Below is a small trained network, with its code and all its weights. Each question gives an input and a class and asks what happens when units are switched off, that is, made to give their printed mean instead of their output.

import numpy as np


def w(rows, s, z=0):
    codes = np.array(rows[::2]) - 128.0
    scale = np.full(codes.shape[1], s)
    scale[-1] = z or s
    return codes * scale


def f(y):
    return np.maximum(y, 0)


def log_softmax(a):
    a = a - a.max(-1, keepdims=True)
    return a - np.log(np.exp(a).sum(-1, keepdims=True))


def net(x, mask):
    res = np.array(x, float).reshape(1, 7) / 4 @ E
    y = f(res @ A[0][:, :-1].T + A[0][:, -1])
    res = res + np.where(mask, y, B[0][:, -1]) @ B[0][:, :-1]
    return log_softmax(res[-1] @ U[:, :-1].T + U[:, -1])


A, B = {}, {}
E = w([
[130,137,167,94,120,103,116,153,130,117,144],'x0',
[88,220,79,43,158,244,232,209,237,143,157],'x1',
[28,182,220,127,210,133,241,182,34,224,201],'x2',
[122,102,115,151,131,138,148,101,166,137,105],'x3',
[90,85,177,117,105,104,156,100,218,104,115],'x4',
[194,232,231,228,73,92,170,184,139,61,2],'x5',
[120,128,136,121,107,136,128,124,121,131,122],'x6',
],0.0069)
A[0] = w([
[115,230,190,28,222,210,201,191,167,157,117,122],'n0',
[69,37,104,55,117,120,172,113,79,254,180,149],'n1',
[174,164,66,34,197,223,55,76,165,2,174,111],'n2',
[26,148,245,183,224,66,216,140,76,250,166,254],'n3',
[162,17,34,64,139,30,93,69,113,78,185,147],'n4',
[106,133,26,90,71,227,157,247,232,116,190,233],'n5',
[127,224,202,161,148,188,203,165,153,104,73,115],'n6',
[230,191,102,108,130,196,153,153,183,34,23,92],'n7',
],0.0067,0.0043)
B[0] = w([
[34,162,100,160,101,197,95,118,228,161,139,216],'n0',
[68,105,86,24,155,190,175,109,64,119,175,196],'n1',
[153,62,164,91,57,162,143,67,237,206,107,188],'n2',
[96,162,107,212,199,110,158,118,60,141,225,250],'n3',
[27,179,61,136,165,101,61,67,154,160,50,200],'n4',
[176,126,217,48,117,206,142,144,241,99,134,230],'n5',
[92,184,56,192,130,58,59,132,154,141,72,194],'n6',
[126,168,185,119,50,77,131,188,171,2,78,196],'n7',
],0.0089,0.014)
U = w([
[27,199,71,120,172,142,38,73,175,160,81,246],'0',
[163,24,152,2,78,179,152,123,197,153,171,53],'1',
[178,107,199,174,106,68,66,76,106,79,39,193],'2',
[163,180,171,81,83,160,193,197,167,63,67,2],'3',
[51,49,121,75,229,80,152,79,45,149,173,134],'4',
[73,126,142,49,164,196,189,184,165,187,204,51],'5',
[159,180,197,202,192,29,214,135,60,153,120,218],'6',
],0.0084,0.0043)

Each question gives the input, the list of numbers given to net, and the class t.
The units are the neurons (one row each of A and B). Each row of codes is followed by its name. A weight is (code - 128) times the scale printed after its matrix; where a second scale follows, it is the last column's (A, B and U).
mask holds one flag per neuron, in row order. A switched-off neuron (its flag False) gives its mean, the last column of its row in B, instead of its output. The means were averaged over made-up inputs and are rounded, as every weight is.
A unit's drop is (log p(t) with every unit on - log p(t) with that unit switched off) / (log p(t) with every unit on - log p(t) with every unit switched off).
The circuit of an input: a set's keep is (log p(t) with only the set's units on - log p(t) with every unit switched off) / (log p(t) with every unit on - log p(t) with every unit switched off). Starting from all 8 units, units are removed one at a time, each time the one whose removal leaves the highest keep (on an exact tie, the one counted first), for as long as the keep stays at least 0.8.
units of the circuit, in order: the units of the circuit, biggest drop first
top k neurons: the k neurons with the biggest drops, biggest first
drop of u: that unit's drop, to one decimal
input [4,0,3,4,-6,7,-1], class 6: units of the circuit, in order	(n4; n5)
input [7,7,-2,0,-7,2,6], class 3: units of the circuit, in order	(n7)
input [8,3,8,2,-1,3,-3], class 0: top 2 neurons	(n0; n6)
input [7,1,-6,0,1,-4,0], class 1: top 4 neurons	(n2; n6; n3; n0)
input [4,2,-7,0,8,-7,-4], class 1: top 3 neurons	(n2; n5; n6)
input [-2,0,-6,-3,0,3,-8], class 2: top 3 neurons	(n5; n1; n0)
input [-8,0,-6,-1,-3,6,-2], class 2: top 2 neurons	(n5; n1)
input [-3,0,5,-7,-5,-7,7], class 4: units of the circuit, in order	(n3; n1)
input [2,-1,4,-7,1,4,-1], class 6: units of the circuit, in order	(n4; n3)
input [-6,3,-5,1,-4,0,2], class 1: units of the circuit, in order	(n2; n6)
input [1,-5,2,6,-3,-7,-4], class 4: top 2 neurons	(n1; n0)
input [5,-1,6,-1,3,7,-6], class 6: top 2 neurons	(n3; n4)
input [6,-6,7,-3,6,0,6], class 4: top 2 neurons	(n1; n7)
input [3,8,-1,3,7,-2,-4], class 1: units of the circuit, in order	(n5)
input [7,-4,2,0,6,0,-8], class 4: top 2 neurons	(n7; n6)
input [8,-2,8,-6,-1,-3,-1], class 4: top 2 neurons	(n3; n5)
input [-7,1,-5,8,5,-6,5], class 1: drop of n4	-0.1
input [6,1,-2,4,3,4,-7], class 3: drop of n1	-0.1
input [8,6,-5,-8,8,2,1], class 3: drop of n7	0.8
input [-2,-4,0,0,1,1,-8], class 2: units of the circuit, in order	(n0)
